Below are the code and all the weights of a small trained network. Each question names an input and a class and asks about switching units off, where a switched-off unit gives its printed mean instead of its output.

import numpy as np


def w(rows, s, z=0):
    codes = np.array(rows[::2]) - 128.0
    scale = np.full(codes.shape[1], s)
    scale[-1] = z or s
    return codes * scale


def f(y):
    return y / 2 * (1 + np.tanh(0.7978845608 * (y + 0.044715 * y**3)))


def log_softmax(a):
    a = a - a.max(-1, keepdims=True)
    return a - np.log(np.exp(a).sum(-1, keepdims=True))


def net(x, mask):
    res = np.array(x, float).reshape(1, 7) / 4 @ E
    y = f(res @ A[0][:, :-1].T + A[0][:, -1])
    res = res + np.where(mask, y, B[0][:, -1]) @ B[0][:, :-1]
    return log_softmax(res[-1] @ U[:, :-1].T + U[:, -1])


A, B = {}, {}
E = w([
[114,127,113,143,113],'x0',
[193,167,127,57,1],'x1',
[126,128,129,134,126],'x2',
[195,23,53,130,137],'x3',
[63,24,247,100,81],'x4',
[125,128,122,123,130],'x5',
[124,126,126,138,122],'x6',
],0.0067)
A[0] = w([
[86,29,148,146,57,30],'neuron 1',
[152,70,80,84,107,222],'neuron 2',
[206,164,65,141,165,50],'neuron 3',
[164,203,123,181,138,28],'neuron 4',
[45,167,136,104,243,71],'neuron 5',
[151,124,138,130,211,128],'neuron 6',
[116,116,126,165,188,2],'neuron 7',
[71,184,165,168,87,144],'neuron 8',
[111,50,161,128,103,117],'neuron 9',
[114,111,188,129,104,24],'neuron 10',
[146,130,87,10,83,117],'neuron 11',
[123,194,122,77,2,150],'neuron 12',
[118,66,143,247,180,118],'neuron 13',
[73,63,162,36,129,77],'neuron 14',
[41,206,122,102,112,146],'neuron 15',
[207,134,128,101,41,7],'neuron 16',
[158,59,93,139,117,201],'neuron 17',
[179,172,77,153,168,89],'neuron 18',
[101,106,130,181,164,67],'neuron 19',
[212,55,112,160,124,178],'neuron 20',
[179,58,56,163,119,135],'neuron 21',
],0.0099,0.0045)
B[0] = w([
[89,160,77,30,103,187],'neuron 1',
[140,125,202,194,147,227],'neuron 2',
[45,127,84,75,88,192],'neuron 3',
[3,135,72,70,189,145],'neuron 4',
[209,51,137,160,119,179],'neuron 5',
[115,83,74,179,52,163],'neuron 6',
[85,11,105,95,101,137],'neuron 7',
[189,157,157,141,244,173],'neuron 8',
[82,253,41,77,153,188],'neuron 9',
[106,100,80,52,146,140],'neuron 10',
[148,31,101,190,119,203],'neuron 11',
[137,67,113,224,174,253],'neuron 12',
[147,48,124,181,65,211],'neuron 13',
[121,173,47,45,87,185],'neuron 14',
[167,125,227,126,206,175],'neuron 15',
[74,16,11,153,128,185],'neuron 16',
[155,197,231,166,198,215],'neuron 17',
[27,151,81,33,71,187],'neuron 18',
[205,85,56,131,119,146],'neuron 19',
[135,158,240,171,180,222],'neuron 20',
[65,186,239,70,186,220],'neuron 21',
],0.0069,0.0065)
U = w([
[149,170,191,121,215,202],'0',
[52,162,60,2,119,55],'1',
[168,52,91,199,60,2],'2',
[170,176,152,147,136,196],'3',
[146,182,171,168,82,242],'4',
],0.0086,0.0045)

Each question gives the input, the list of numbers given to net, and the class t.
The units are the neurons (one row each of A and B). Each row of codes is followed by its name. A weight is (code - 128) times the scale printed after its matrix; where a second scale follows, it is the last column's (A, B and U).
mask holds one flag per neuron, in row order. A switched-off neuron (its flag False) gives its mean, the last column of its row in B, instead of its output. The means were averaged over made-up inputs and are rounded, as every weight is.
A unit's drop is (log p(t) with every unit on - log p(t) with that unit switched off) / (log p(t) with every unit on - log p(t) with every unit switched off).
The circuit of an input: a set's keep is (log p(t) with only the set's units on - log p(t) with every unit switched off) / (log p(t) with every unit on - log p(t) with every unit switched off). Starting from the 12 units with the biggest drops (on a tie, the unit counted first), units are removed one at a time, each time the one whose removal leaves the highest keep (on an exact tie, the one counted first), for as long as the keep stays at least 0.8.
units of the circuit, in order: the units of the circuit, biggest drop first
unit that matters most: the unit with the biggest drop
k most important neurons: the k neurons with the biggest drops, biggest first
drop of u: that unit's drop, to one decimal
input [3,8,-5,-6,6,4,-1], class 2: units of the circuit, in order	[neuron 12; neuron 16]
input [5,1,5,4,-8,-5,1], class 1: unit that matters most	neuron 18
input [5,-7,-4,2,-5,-5,-7], class 2: units of the circuit, in order	[neuron 13; neuron 6]
input [-6,0,2,-5,-8,4,8], class 1: 2 most important neurons	[neuron 18; neuron 4]
input [-3,7,7,8,7,-4,-5], class 0: 3 most important neurons	[neuron 20; neuron 17; neuron 2]
input [-5,-5,-4,-2,5,-3,-2], class 1: units of the circuit, in order	[neuron 14; neuron 20]
input [1,5,2,6,-1,5,2], class 0: units of the circuit, in order	[neuron 21; neuron 20]
input [-2,8,-7,0,6,2,7], class 2: 2 most important neurons	[neuron 12; neuron 11]
input [-1,-1,0,7,6,7,5], class 0: 2 most important neurons	[neuron 17; neuron 20]
input [-7,3,3,3,-5,-2,-4], class 1: 2 most important neurons	[neuron 3; neuron 18]
input [-8,-8,6,5,-7,6,-7], class 2: 3 most important neurons	[neuron 13; neuron 6; neuron 5]
input [-5,-3,7,3,-8,1,6], class 1: 2 most important neurons	[neuron 18; neuron 3]
input [-1,8,-2,8,-1,4,-1], class 0: drop of neuron 17	0.9
input [-5,5,1,1,0,-1,-1], class 2: drop of neuron 21	0.2
input [-1,-3,-5,-5,6,-6,4], class 1: most important neuron	[neuron 14]
input [8,7,-2,1,2,7,1], class 2: drop of neuron 12	0.1
